B:
J11: [ 35.0  23.7   0.9   1.4  17.5   3.1  -1.4  38.0 -34.9  -6.2  -2.7  -8.7
   3.3   7.7  -5.6  34.8 -39.9   3.0  -8.2  -3.5   8.4  16.7  22.5  14.3
   4.2 -18.2   5.5  42.3  -2.8 -19.7  -8.7   2.9   9.1  22.0 -24.4   5.6
  -2.5  22.4 -25.0   2.2  46.6]
J938: [ 36.5  17.6  -7.8  -4.0  23.1   3.3   8.3  50.6 -36.5 -16.2 -11.0  -8.9
   5.6  12.8  -8.0  42.5 -37.8   4.2  -3.8  -4.7   7.3  11.7  31.6  18.7
  -0.1 -17.9  13.3  61.9  -5.5  -0.5 -10.6   9.1  10.6  29.7 -20.4   8.4
  -3.1  28.5 -29.0   3.2  57.1]
J650: [  4.3   9.9  -2.1 -10.5   3.1  -3.4  -1.3  18.3  -2.5  -9.0   1.6   6.0
   7.2  -2.6   0.2  -2.5 -15.5  12.0  15.6  -3.6  13.1   3.4 -10.8 -21.7
   4.1  -2.9  -2.1  11.9   1.2  12.5   7.2  -1.8  -2.7  10.7 -11.0  -6.1
  -0.3  -3.8  -3.7  -1.6  16.6]
J673: [-25.7 -52.3   6.2   0.3 -17.5  -6.1   9.4 -55.5  24.6   6.7   3.8   0.7
 -11.9  -7.7 -17.4 -32.0  25.5   9.3 -11.0  26.1   1.6 -31.3 -18.2  -6.2
  -8.0   3.6   3.9 -44.0  -8.0   9.6  -5.0   3.1 -36.3 -43.3  13.0 -15.2
   0.3 -31.1  30.8   1.3 -41.9]
J301: [ -1.2  -0.7   0.0  -5.5   1.1  -6.4  -0.5   6.2  -4.2  -6.3   3.2  -0.2
   9.2   0.3  -1.0  -3.9 -13.2  10.0  14.5   1.2  11.1  -1.4  -9.1 -15.1
   2.6   0.0  -0.7  12.7  -0.2  12.8   3.4  -0.9  -0.6   1.7  -4.7  -5.1
   4.1  -3.0  -2.1   0.4  17.6]
J168: [ -0.3  24.7  -1.9 -14.3   3.3 -16.5  -5.0  12.3  -0.9 -19.2   1.7  16.0
  19.8  -4.4 -16.5 -22.3 -12.0  24.5  13.9  -6.3  22.7   5.6  -9.5 -32.9
  19.1   1.8   7.7  22.4  -1.9  22.6  19.2  -5.9 -23.6   6.2 -37.5 -13.5
  -0.1  -6.1  -1.9  -3.8  33.6]
J415: [  1.4   6.2   1.7   2.1  -2.4   3.1   5.3   1.2  -9.9  -0.1  -4.5  -2.3
   4.1   0.6   1.3   3.9 -11.9   7.8   8.1   2.5   4.5   7.2  -0.8  -6.5
   4.2   2.4  -1.2   2.9   7.5  -4.0  -1.7   1.3  -6.9  -0.8  -4.6  -1.7
   8.9  -3.4  -2.0   2.3   1.4]
J325: [ 12.7 -16.7   6.6   3.8 -16.7 -25.3  11.5   0.4 -12.6  -3.2  -0.4 -19.1
   1.2 -16.4  19.0 -16.9 -18.3  14.0 -11.4   5.0   4.0 -22.9 -30.2 -21.2
  -5.3  -2.2  -5.3  -4.7   3.4   3.9 -12.6  17.2  32.3 -15.5  -2.7   5.1
   8.7  -3.8   5.5   2.6  27.5]
J857: [  3.3  20.8   0.3 -15.8   5.6 -11.4  -3.7  12.6  -1.6 -17.0   0.1  14.7
  14.7 -11.0 -11.9 -21.1 -22.6  28.5  17.6  -5.4  22.7   0.6  -7.7 -27.9
  21.7   0.7   2.4  18.8   3.4  14.8  15.5  -8.5 -28.5   4.6 -33.5 -12.2
  -0.1 -13.3  -6.2  -2.4  33.3]
J332: [ -4.4 -20.2   2.7   1.0  -0.5   5.4   3.8   1.1  -5.1   4.6   6.3 -11.5
  -4.6   5.5  13.6  16.6  -2.1  -6.0   2.8  -1.4  -4.6  -7.9  -6.2  -0.5
 -14.0  -6.3  -5.3  -3.0   0.0   3.0  -7.5   5.4  22.2   1.3  19.2  -1.9
  -3.1   0.3   2.4   3.5 -14.2]
J234: [  1.6 -28.1   7.9   6.9  -2.4   7.5   3.3  -6.1 -10.7  11.1  12.2 -17.3
 -14.1   6.5  20.7  11.7 -10.3  -8.4  -8.4   6.0 -11.3 -11.9  -5.4   7.6
 -18.4 -11.2  -8.7  -6.3  -5.4  -9.3 -19.3  14.4  34.1  -9.4  28.9  14.0
  -7.0   1.8  -2.5   7.5 -14.1]
J16: [ -2.3 -10.1  -3.8  -2.3   1.1   1.0   5.6   7.2  -7.5  -0.2   4.8   0.4
   2.1   2.2   1.4   1.9  -4.4   1.7   2.4  -0.3   2.1  -3.1  -7.2 -10.3
  -2.1  -5.4  -2.0  -0.4  -0.8   8.0  -5.7  -0.4  10.3  -5.4   8.2  -6.0
  -1.6   1.6   2.2  -1.8   3.4]
J122: [ 12.2  -0.8   6.7  -5.5   1.6   0.8  -6.0  -3.7 -11.1  -1.7  -2.6   1.3
  -5.0  -1.7   3.0   0.6 -18.6   1.2  -3.0   0.1   2.7   5.5  -5.9  -7.7
   8.5  -4.3  -4.7   2.1  10.0 -22.1   0.3  -0.2  -1.4  -4.6 -11.2  -3.2
  -1.7   2.4  -9.5   3.6  16.5]
J667: [-31.3 -18.7   3.9  -4.0 -12.2  -2.6  -5.3 -14.5  19.7   8.0   7.5   8.5
  -0.4  -7.1  11.2 -21.1   4.1   1.8  13.2  -0.3  -1.2  -9.0 -25.0 -35.2
  -3.2  10.2 -17.2 -43.1   7.9   3.0   7.4  -3.6  10.8 -20.4  11.1 -12.7
   1.6 -20.3  17.4  -2.2 -24.3]
J506: [-11.3 -14.3   1.7   3.0   0.6   5.2   6.5   5.0  -2.2   5.4   7.0  -7.2
  -0.1   6.1   6.1   8.8   7.4  -2.1   1.8   6.3  -0.4  -8.2  -4.1  -0.5
 -18.1  -3.9  -0.9   1.2  -1.1  15.1  -9.3   4.2  13.5  -3.9  25.3  -0.8
  -4.4  -0.8   5.9   3.9 -12.7]
J982: [-15.0 -29.4   1.6  -2.0 -11.5  -5.3   6.1 -27.8  15.4   2.3   2.3   0.7
  -3.1  -7.0  -2.0 -20.2   6.2   9.4  -2.0   6.5  -4.2 -18.0 -18.1 -14.3
  -8.0   4.5  -3.0 -23.8   0.6   0.4   3.3   0.5  -9.7 -22.1   7.0  -7.6
   3.3 -15.3  15.1  -2.2 -16.2]
J52: [  4.1   7.9   4.4  -1.0   2.8  11.2  -4.1 -10.3  -8.6  -0.9  -2.4  -0.2
  -3.8  -0.2   0.6   0.5 -23.4   5.2  -4.9   1.7   2.8   8.7   4.3   4.1
  12.1   1.9  -3.6   0.5  10.3 -27.2   2.0  -6.9   0.4  -0.8  -8.2  -0.3
   3.8   2.9 -11.1   5.7   8.8]
J977: [  7.4   3.5   4.4  -4.9  11.3  15.0  -6.6 -19.2  -8.3  -0.4  -2.2   2.9
 -13.3   4.0 -19.3   7.8 -15.0   2.7   1.0  13.8   7.1   7.8  12.2  15.5
   5.9  -8.9   6.4   2.1   7.4 -19.9   0.9  -5.7 -32.6  -4.4  -7.3  -4.1
  -2.3  -1.7  -6.1   6.1  -1.3]
J431: [ -5.3 -13.1  -1.6  -1.9   4.5   3.5   3.7  -5.7   2.3  -0.5  11.1   3.9
   3.7   1.0   7.2   2.0   4.6  -2.0  -4.6  -5.5   1.2 -10.1  -5.0  -4.1
  -4.8  -5.7  -3.7  -0.2  -1.2  14.4  -2.0   3.0  11.9  -7.3  18.4  -6.4
  -1.2  -8.2   2.9   3.3  -4.8]
J370: [ 17.2 -25.3  10.5   3.0 -22.1 -24.5   9.1   0.7 -15.2  -4.2   5.0 -16.6
   1.1 -15.2  26.6 -16.5 -20.6  18.2 -13.2  -2.0   5.2 -23.4 -35.2 -30.0
  -7.2  -4.2 -14.9  -5.5   7.5 -12.2 -12.7  12.3  32.0 -18.1  -6.7   3.9
   2.7  -6.4   1.2   3.5  27.0]
J736: [ -5.8  -8.3   2.6  -4.0  -4.6   2.2   3.1  -0.8  -3.3  -2.0   2.4   2.1
  -1.0  -2.9   6.9  -5.1 -18.2  10.1   2.3   1.4   7.8  -3.7 -20.3 -17.7
   9.7  -3.5 -12.9 -19.8  13.1 -16.5   0.5   1.9   4.2 -10.4  -0.4  -8.9
   4.7 -10.5  -0.6  -0.3   1.8]
J541: [ -0.2  20.2   3.3  -8.8   0.7  -3.5  -1.5  16.8  -5.0 -11.2   3.8   3.8
   7.5  -8.1  -2.0  -8.3 -20.0  16.3  14.9  -4.3  14.0   3.9  -7.2 -23.5
   7.2   2.0  -0.3   9.2   5.8  12.1   8.1  -6.6  -5.9   6.3 -14.6  -5.5
  -3.0  -1.6  -5.9   0.3  16.9]

[ 18.6  71.4  19.4  11.7 -49.4   6.8  -9.9  56.0  -7.5 -39.9  36.9  30.1
  13.8 -44.7  25.6  46.3 -79.9  27.4  18.2  10.4   8.5  15.5 -23.3  12.4
  31.4   4.3  19.7  11.5  23.1   5.3 -31.9   2.7  11.9  39.0  -5.7] | J938
[ 10.8  11.6  -9.0  17.8   1.4  13.1 -20.1   6.9  11.2  22.9   6.6   2.9
 -40.0  19.1  20.2 -56.1  27.4  -8.9  -8.1  11.2 -10.1   7.9 -17.3 -14.7
 -20.0   4.0  16.3 -29.1   2.1  15.0 -10.4   0.2  32.8 -39.6  -1.3] | J325
[-14.4 -65.4 -17.2 -18.4  50.2  -1.3  -4.5 -51.0  12.7  31.7 -26.9 -25.6
 -25.3  22.9  18.3 -48.1  74.3 -22.9 -44.2   1.3  -9.6 -24.6  31.3   4.0
  -7.3  13.3  -7.1  -1.3 -23.3   3.6 -12.5  -0.2  30.0 -30.3  15.0] | J673
[ -1.0  -5.4  -4.7  -8.8 -27.6  18.7  -8.0 -11.3   7.6  14.7  34.6   7.4
 -27.9 -34.6  27.9  -0.6  41.1 -13.8  32.2  -7.3  16.2  -0.3 -16.5  -4.9
 -20.3 -28.3 -23.9 -10.3  -7.2  39.8  -0.7 -39.0 -21.7   5.6  35.6] | J168
[ -6.2   5.3   1.8  -5.6   4.7  -2.0   1.4   1.1   5.3  -2.7  -6.0  -1.5
  -8.1  -9.4 -11.1 -15.1   7.3  -2.9  -0.3   0.3  -5.5  -1.8   8.9  -0.8
   9.4   6.0 -10.5   0.9  -2.1   4.9  -1.5   6.9  16.1  -7.9  -7.4] | J431
[ -2.4 -13.2   1.2   0.6  -2.2 -11.0   6.7  11.4   0.8  -1.8   0.4   6.1
  -5.5  -9.6  10.6  46.0 -31.8  -9.0  -3.4   6.6   2.0  -7.8  14.0   0.3
   2.9  -4.8  -9.5   6.1  -6.3  -7.8 -10.8   1.7  28.3  16.2  16.4] | J977
[  3.1 -40.2  -6.5  -8.9  20.2  -1.4   1.2 -39.4  12.2  40.3 -22.1  -4.6
 -17.1  16.6 -30.1 -47.9  34.5 -20.8 -12.7 -14.8  -4.7  -6.9   9.8 -16.1
 -37.0 -16.1 -25.3 -13.6 -11.9   5.3  27.0  11.6   3.3 -17.7   5.6] | J667
[  2.2  -2.7  -7.8  -7.6 -34.8  15.8  -9.2  -4.0  11.1  19.1  34.6  15.3
 -25.0 -31.0  26.2  -4.5  24.7 -14.2  18.5  -5.6   9.7  -3.6  -7.1  -9.2
 -32.6 -32.3 -26.0 -19.0  -7.2  34.0  10.2 -34.0  -6.5   1.8  37.2] | J857
[  8.0   0.4   1.0  14.3  -7.9  -0.7  -1.4  10.6   2.0  10.0   9.4   8.5
 -14.9   3.7   0.2  15.0 -16.7  -8.4   4.4   1.5   3.7   3.6  -4.7 -10.7
 -15.4  -4.2  -8.5  -9.6   0.3  -2.4  -0.6   6.2  23.4   5.7   5.2] | J122
[  0.6   3.9  -1.1  -5.2 -22.2   9.6   0.4  -1.7   9.3  10.3  17.9   7.8
 -17.5 -20.5   5.1  -7.0  -4.0  -7.4  17.6  -8.1   7.6   0.3  -6.1  -5.2
 -20.3 -16.6 -12.0 -11.6  -2.9  20.8  13.8 -20.0   2.2   0.1  11.5] | J541
[  1.5  10.1  -0.8  -6.6 -22.9   9.0  -2.9  -3.8   9.5   6.1  16.7  13.4
 -13.1 -23.9   2.2  -5.0   3.3  -5.7  11.9  -4.4   5.2   1.4  -7.2  -8.7
 -25.6 -23.3 -11.8 -11.4  -1.8  20.5   8.6 -10.6  -1.5   2.0   9.7] | J650
[ -0.1   5.4   1.2  -1.2   0.0  -0.2   1.0  -1.8   0.1   2.0  -5.5   7.4
  -6.8  -8.3  -6.2 -12.2  -3.4  -6.4   0.0  -3.4  -0.8  -1.1   0.5  -2.7
  -3.5  -2.0  -4.0  -5.4   0.0   3.9   1.1   9.4  15.5  -3.2  -4.7] | J16
[ -1.2 -28.8  -9.8  -6.0  20.3   4.8  -4.1 -28.7  10.3  21.9 -11.9  -7.6
 -15.9  10.1  -2.1 -40.1  40.8 -18.8 -20.8  -2.8  -2.8 -13.8   9.6  -5.4
 -18.4  -1.4 -11.1  -4.8  -9.7   3.7   6.9   3.8  12.7 -16.5  12.9] | J982
[ -4.4  15.4   2.1  -6.8   6.8  -4.2   3.5  -0.9   7.3  -2.5  -9.2   5.2
   1.1  -0.2 -20.3 -14.7 -21.2   0.4  -9.8  -1.8 -10.8  -1.4   5.3  -2.5
   4.0   5.3   6.4  -3.7   1.5  -4.8  -1.4  20.9  25.1  -4.9 -17.7] | J332
[  6.8  -0.6   2.8   8.3  -5.1  -3.0   1.1  14.0   2.9  17.7   5.8  11.2
  -6.9  -3.0  -1.2  19.2 -26.3 -10.4  -1.4   2.6   1.7   0.9   0.7  -7.9
 -13.6  -9.4 -16.8   5.2   1.1 -15.7  -0.6   2.2  17.1   7.6  13.3] | J52
[ 12.1  25.0 -10.7  19.4  -1.3  14.6 -22.6   3.5  11.0  28.4  10.3   6.4
 -45.1  22.4   6.0 -57.2  26.7  -7.1  -9.3   7.8  -8.3  11.9 -21.3 -19.4
 -31.1   1.6  14.0 -29.8  -1.0  14.7  -5.4   2.5  40.9 -37.5  -0.2] | J370
[ -7.1   7.4   2.3  -8.3   7.0  -1.5   3.7  -5.1   6.8  -4.1 -15.6   0.0
   1.9  -9.4 -12.5 -21.3 -12.8  -2.4 -11.9  -0.1 -12.6  -0.8   7.1   1.4
   8.7   6.3   7.9  -0.2  -1.7   1.2  -4.2  14.2  19.6  -4.6 -13.1] | J506
[ 11.9 -10.1  -0.4   1.1  -9.7   3.1  -3.1  -7.6   7.7  26.4  -7.2   3.3
 -11.6  -2.9 -12.9 -13.9   0.3  -9.8  -8.2  -6.3   4.1  -4.2  -3.5 -12.6
 -25.3 -12.6 -16.7 -12.4   0.9   5.1  14.4   8.8  22.6  -1.7   6.2] | J736
[  6.1   6.1   2.1  -2.4 -14.8  -1.1   1.2   6.8   8.6  12.3   0.1   8.5
  -0.7  -9.4  -3.8   2.4 -17.9 -10.9 -10.5   5.9  -5.2   2.0  -2.2  -5.1
 -17.4  -9.5 -13.0  -4.8  -3.7   9.2  -7.1   2.7   4.7   8.7  13.3] | J415
[ -0.3   3.8  -1.0  -8.6  -5.0   3.7  -2.8  -4.5   9.1  10.4   9.3   9.3
  -9.3 -20.0   3.9  -8.7   5.8 -11.9  10.2  -2.6  -0.1  -2.3  -0.6  -4.5
 -11.1 -12.5  -7.0 -12.1  -3.2  17.8   4.0  -1.5   5.7  -5.0  10.5] | J301
[ -5.3  25.5   4.8   4.4  20.1 -10.2   4.0   5.0   5.6   0.4 -19.6   1.3
  -0.4  12.1 -19.1 -11.7 -26.4   1.6 -14.0  -3.4 -13.2  -4.2  13.2  -2.6
  20.5  17.0  19.2  -2.2   9.2 -19.0  -2.3  26.3  48.2  -6.5 -29.8] | J234
[ 19.5  56.7  15.6  17.1 -40.0   9.2  -9.6  41.8  -5.4 -22.8  31.6  26.3
   4.6 -32.6  20.0  50.1 -68.7  22.2  16.8   4.9  10.4  10.7 -22.3   6.0
  23.6   0.1  12.2   3.3  20.1  -4.1 -20.3   0.6  14.8  30.0  -1.8] | J11
